Below is a small trained network, with its code and all its weights. Each question gives an input and a target symbol and asks what happens when units are switched off, that is, made to give their printed mean instead of their output.

import numpy as np


def w(rows, s, z=0):
    codes = np.array(rows[::2]) - 128.0
    scale = np.full(codes.shape[1], s)
    scale[-1] = z or s
    return codes * scale


def norm(h):
    return h / np.sqrt((h * h).mean(-1, keepdims=True) + 1e-5)


def f(y):
    return np.maximum(y, 0)


def softmax(a):
    e = np.exp(a - a.max(-1, keepdims=True))
    return e / e.sum(-1, keepdims=True)


def log_softmax(a):
    a = a - a.max(-1, keepdims=True)
    return a - np.log(np.exp(a).sum(-1, keepdims=True))


def net(x, mask):
    ids = ['βγηθστφψ'.index(c) for c in x.split()]
    T = len(ids)
    res = E[ids] + P[:T]
    u = 0
    for l in range(3):
        r = norm(res)
        for j in range(2):
            rows = slice(2 * j, 2 * j + 2)
            q, k, v = (r @ M[l][rows].T for M in (Q, K, V))
            z = softmax(np.where(np.tri(T) > 0, q @ k.T / 2**0.5, -1e9)) @ v
            o = O[l][rows]
            res = res + np.where(mask[u + j], z, o[:, -1]) @ o[:, :-1]
        u += 2
        y = f(norm(res) @ A[l][:, :-1].T + A[l][:, -1])
        res = res + np.where(mask[u : u + 4], y, B[l][:, -1]) @ B[l][:, :-1]
        u += 4
    return log_softmax(norm(res)[-1] @ U[:, :-1].T + U[:, -1])


Q, K, V, O, A, B = {}, {}, {}, {}, {}, {}
E = w([
[117,160,148,104],'β',
[157,151,99,146],'γ',
[3,85,132,123],'η',
[176,134,139,123],'θ',
[101,107,102,124],'σ',
[113,134,141,165],'τ',
[138,113,149,94],'φ',
[96,108,147,118],'ψ',
],0.043)
P = w([
[2,171,106,66],'0',
[70,156,107,75],'1',
[105,138,114,112],'2',
[127,122,117,131],'3',
[139,89,121,162],'4',
[148,67,122,175],'5',
[155,49,117,184],'6',
[153,46,111,189],'7',
],0.0075)
Q[0] = w([
[68,126,73,125],'0.h1',
[162,148,8,102],'0.h1',
[33,203,125,225],'0.h2',
[158,36,160,55],'0.h2',
],0.014)
K[0] = w([
[161,153,68,212],'0.h1',
[158,7,116,210],'0.h1',
[70,50,8,218],'0.h2',
[122,196,205,58],'0.h2',
],0.011)
V[0] = w([
[88,134,246,53],'0.h1',
[170,2,120,150],'0.h1',
[104,73,55,110],'0.h2',
[82,172,60,76],'0.h2',
],0.0069)
O[0] = w([
[134,24,254,226,92],'0.h1',
[151,73,3,192,2],'0.h1',
[105,36,134,128,187],'0.h2',
[123,41,82,197,234],'0.h2',
],0.0069,0.0027)
A[0] = w([
[105,130,141,245,96],'0.n1',
[163,121,199,146,251],'0.n2',
[104,242,135,180,183],'0.n3',
[123,89,237,22,191],'0.n4',
],0.011,0.0028)
B[0] = w([
[76,232,89,138,162],'0.n1',
[147,194,98,7,201],'0.n2',
[115,205,74,78,182],'0.n3',
[68,145,201,210,254],'0.n4',
],0.012,0.0078)
Q[1] = w([
[222,159,254,241],'1.h1',
[186,66,29,177],'1.h1',
[189,157,164,55],'1.h2',
[93,123,201,113],'1.h2',
],0.011)
K[1] = w([
[114,150,252,135],'1.h1',
[124,160,10,157],'1.h1',
[148,172,118,129],'1.h2',
[100,187,139,97],'1.h2',
],0.021)
V[1] = w([
[57,97,111,29],'1.h1',
[129,134,99,30],'1.h1',
[131,136,114,250],'1.h2',
[99,171,169,82],'1.h2',
],0.011)
O[1] = w([
[236,73,131,215,209],'1.h1',
[81,64,254,188,156],'1.h1',
[136,244,79,89,79],'1.h2',
[145,109,32,195,254],'1.h2',
],0.0082,0.0039)
A[1] = w([
[92,121,136,87,254],'1.n1',
[142,174,160,127,21],'1.n2',
[102,152,121,4,64],'1.n3',
[143,109,139,110,14],'1.n4',
],0.02,0.0041)
B[1] = w([
[144,202,15,133,254],'1.n1',
[192,97,208,82,188],'1.n2',
[69,183,1,52,179],'1.n3',
[108,111,86,142,129],'1.n4',
],0.0098,0.005)
Q[2] = w([
[75,222,165,186],'2.h1',
[75,7,181,35],'2.h1',
[76,118,93,164],'2.h2',
[29,76,148,95],'2.h2',
],0.014)
K[2] = w([
[187,11,83,33],'2.h1',
[248,219,138,219],'2.h1',
[172,76,63,119],'2.h2',
[114,74,157,236],'2.h2',
],0.013)
V[2] = w([
[96,135,159,43],'2.h1',
[71,78,134,1],'2.h1',
[147,63,19,189],'2.h2',
[189,230,73,188],'2.h2',
],0.0087)
O[2] = w([
[78,118,109,75,102],'2.h1',
[20,9,162,110,111],'2.h1',
[83,254,131,199,205],'2.h2',
[41,79,206,171,251],'2.h2',
],0.008,0.0031)
A[2] = w([
[76,117,136,154,11],'2.n1',
[130,166,127,170,177],'2.n2',
[99,152,221,31,96],'2.n3',
[250,47,111,35,87],'2.n4',
],0.019,0.011)
B[2] = w([
[77,107,105,86,142],'2.n1',
[145,109,138,118,244],'2.n2',
[182,129,177,109,204],'2.n3',
[107,105,4,135,176],'2.n4',
],0.033,0.011)
U = w([
[183,119,194,93,253],'β',
[180,31,65,24,103],'γ',
[146,112,108,132,76],'η',
[143,124,114,156,84],'θ',
[127,181,154,248,130],'σ',
[109,235,75,42,92],'τ',
[157,16,125,243,89],'φ',
[42,56,146,109,163],'ψ',
],0.014,0.0077)

Each question gives the input, a string of symbols that net reads in full, and the target symbol t.
The units are the heads (2 rows each of Q, K, V and O) and the neurons (one row each of A and B). Each row of codes is followed by its name. A weight is (code - 128) times the scale printed after its matrix; where a second scale follows, it is the last column's (O, A, B and U).
mask holds one flag per unit, layer by layer, with each layer's heads first. A switched-off unit (its flag False) gives its mean, the last column of its rows in O or B, instead of its output. The means were averaged over made-up inputs and are rounded, as every weight is.
A unit's drop is (log p(t) with every unit on - log p(t) with that unit switched off) / (log p(t) with every unit on - log p(t) with every unit switched off).
The circuit of an input: a set's keep is (log p(t) with only the set's units on - log p(t) with every unit switched off) / (log p(t) with every unit on - log p(t) with every unit switched off). Starting from the 12 units with the biggest drops (on a tie, the unit counted first), units are removed one at a time, each time the one whose removal leaves the highest keep (on an exact tie, the one counted first), for as long as the keep stays at least 0.8.
circuit, biggest first: the units of the circuit, biggest drop first
top k neurons: the k neurons with the biggest drops, biggest first
k most important neurons of layer l: the k neurons of layer l with the biggest drops, biggest first
drop when u is switched off: that unit's drop, to one decimal
input φ ψ φ φ β φ γ, target τ: circuit, biggest first => [1.h1; 0.n4; 2.n3]
input γ σ θ, target γ: top 2 neurons => [2.n4; 2.n3]
input γ τ β γ, target β: top 4 neurons => [0.n4; 2.n4; 0.n2; 2.n2]
input θ γ σ γ, target φ: top 2 neurons => [0.n4; 2.n3]
input σ ψ η σ γ, target τ: 2 most important neurons of layer 0 => [0.n2; 0.n3]
input γ ψ η ψ γ, target σ: circuit, biggest first => [2.n4; 2.h2; 2.n3]
input τ γ γ ψ σ σ σ, target φ: circuit, biggest first => [1.h1; 2.n3; 2.n4]
input γ γ γ γ γ ψ β, target β: circuit, biggest first => [0.h1]
input γ θ σ γ, target γ: circuit, biggest first => [2.h2; 1.h1]
input γ γ θ ψ ψ ψ ψ φ, target β: top 2 neurons => [0.n4; 0.n2]
input γ θ γ, target γ: circuit, biggest first => [2.h2; 1.n1]
input γ τ γ, target β: 3 most important neurons of layer 0 => [0.n2; 0.n1; 0.n4]
input β γ ψ η γ ψ θ ψ, target β: top 2 neurons => [0.n2; 2.n4]
input τ γ τ, target τ: circuit, biggest first => [0.n3]
input η σ σ β τ τ, target β: 3 most important neurons of layer 1 => [1.n2; 1.n3; 1.n1]
input γ σ γ, target φ: top 4 neurons => [0.n4; 2.n3; 2.n2; 0.n3]
input φ ψ γ ψ γ, target σ: top 2 neurons => [0.n2; 0.n3]
input γ η γ, target ψ: top 3 neurons => [2.n3; 2.n4; 1.n1]
input γ σ ψ, target σ: drop when 2.n3 is switched off => 0.1
input γ τ γ θ γ τ, target τ: drop when 0.n3 is switched off => 0.3
input σ φ γ σ γ σ, target τ: drop when 0.n2 is switched off => 0.1
input σ γ τ σ γ ψ ψ σ, target τ: drop when 1.h1 is switched off => 0.2
input ψ ψ τ γ φ, target β: most important neuron of layer 0 => [0.n4]
